Below is a small trained network, with its code and all its weights. Each question gives an input and a class and asks what happens when units are switched off, that is, made to give their printed mean instead of their output.

import numpy as np


def w(rows, s, z=0):
    codes = np.array(rows[::2]) - 128.0
    scale = np.full(codes.shape[1], s)
    scale[-1] = z or s
    return codes * scale


def f(y):
    return np.maximum(y, 0)


def log_softmax(a):
    a = a - a.max(-1, keepdims=True)
    return a - np.log(np.exp(a).sum(-1, keepdims=True))


def net(x, mask):
    res = np.array(x, float).reshape(1, 3) / 4 @ E
    y = f(res @ A[0][:, :-1].T + A[0][:, -1])
    res = res + np.where(mask, y, B[0][:, -1]) @ B[0][:, :-1]
    return log_softmax(res[-1] @ U[:, :-1].T + U[:, -1])


A, B = {}, {}
E = w([
[229,247,202,182,73,125],'x0',
[120,178,67,207,215,21],'x1',
[195,182,24,27,93,112],'x2',
],0.011)
A[0] = w([
[134,155,96,172,200,5,132],'N1',
[80,143,64,150,210,65,128],'N2',
[76,104,54,161,156,40,130],'N3',
[178,153,38,56,84,102,149],'N4',
[97,80,115,101,128,181,184],'N5',
[151,139,195,135,84,169,190],'N6',
[155,112,74,101,137,88,154],'N7',
[90,82,124,118,122,187,179],'N8',
[175,160,108,202,132,101,82],'N9',
[106,119,146,199,148,83,114],'N10',
[160,149,211,99,49,147,128],'N11',
[170,113,83,98,104,149,110],'N12',
[111,98,176,127,138,144,188],'N13',
[209,213,187,181,82,128,132],'N14',
[154,152,171,108,55,212,137],'N15',
[75,69,115,67,127,190,203],'N16',
[145,169,158,153,67,165,126],'N17',
[168,191,87,104,74,127,86],'N18',
[58,99,79,133,211,147,154],'N19',
[93,84,116,74,109,173,194],'N20',
[153,182,128,166,148,73,93],'N21',
[167,206,139,191,141,86,78],'N22',
[114,92,66,127,175,66,130],'N23',
[161,164,145,92,82,122,92],'N24',
[72,89,219,218,153,148,254],'N25',
],0.013,0.0078)
B[0] = w([
[101,147,142,180,145,95,236],'N1',
[99,121,117,144,108,87,225],'N2',
[100,114,128,144,92,97,222],'N3',
[139,184,49,102,153,91,222],'N4',
[128,125,111,115,158,173,208],'N5',
[138,109,147,89,101,126,212],'N6',
[116,176,120,116,112,128,183],'N7',
[138,130,120,122,139,188,205],'N8',
[131,123,160,166,163,145,175],'N9',
[110,90,150,139,145,121,177],'N10',
[134,125,122,106,89,91,216],'N11',
[104,135,85,115,160,109,168],'N12',
[132,119,130,130,99,175,185],'N13',
[196,110,169,147,119,104,241],'N14',
[144,116,101,100,96,106,222],'N15',
[138,151,92,126,153,178,243],'N16',
[131,119,165,112,100,94,191],'N17',
[164,123,86,150,150,106,183],'N18',
[106,111,92,141,101,125,227],'N19',
[137,150,100,97,154,155,219],'N20',
[153,143,141,171,167,119,180],'N21',
[157,123,167,172,169,147,195],'N22',
[96,162,124,127,99,101,207],'N23',
[154,120,96,135,119,102,171],'N24',
[107,3,172,140,100,172,255],'N25',
],0.016,0.018)
U = w([
[140,99,121,120,136,248,252],'0',
[147,194,91,56,216,175,252],'1',
[168,89,188,92,46,138,106],'2',
[200,128,90,93,102,64,110],'3',
[47,70,119,160,99,103,95],'4',
[73,202,100,118,108,53,121],'5',
[150,88,199,194,206,139,12],'6',
[200,207,115,202,219,121,24],'7',
],0.011,0.0016)

Each question gives the input, the list of numbers given to net, and the class t.
The units are the neurons (one row each of A and B). Each row of codes is followed by its name. A weight is (code - 128) times the scale printed after its matrix; where a second scale follows, it is the last column's (A, B and U).
mask holds one flag per neuron, in row order. A switched-off neuron (its flag False) gives its mean, the last column of its row in B, instead of its output. The means were averaged over made-up inputs and are rounded, as every weight is.
A unit's drop is (log p(t) with every unit on - log p(t) with that unit switched off) / (log p(t) with every unit on - log p(t) with every unit switched off).
The circuit of an input: a set's keep is (log p(t) with only the set's units on - log p(t) with every unit switched off) / (log p(t) with every unit on - log p(t) with every unit switched off). Starting from the 12 units with the biggest drops (on a tie, the unit counted first), units are removed one at a time, each time the one whose removal leaves the highest keep (on an exact tie, the one counted first), for as long as the keep stays at least 0.8.
units of the circuit, in order: the units of the circuit, biggest drop first
top k neurons: the k neurons with the biggest drops, biggest first
drop when u is switched off: that unit's drop, to one decimal
input [-7,4,1], class 5: units of the circuit, in order : (N25)
input [-8,-7,1], class 1: units of the circuit, in order : (N25, N20)
input [-1,1,1], class 5: units of the circuit, in order : (N25, N14)
input [6,1,-3], class 6: top 3 neurons : (N22, N9, N21)
input [6,1,-5], class 6: top 2 neurons : (N22, N9)
input [1,7,4], class 7: top 2 neurons : (N22, N21)
input [1,7,-4], class 6: top 3 neurons : (N22, N21, N9)
input [-7,8,1], class 5: top 3 neurons : (N25, N23, N7)
input [7,1,-1], class 6: drop when N9 is switched off : 0.1
input [-1,7,2], class 5: drop when N25 is switched off : 0.6
input [5,5,0], class 6: drop when N4 is switched off : 0.2
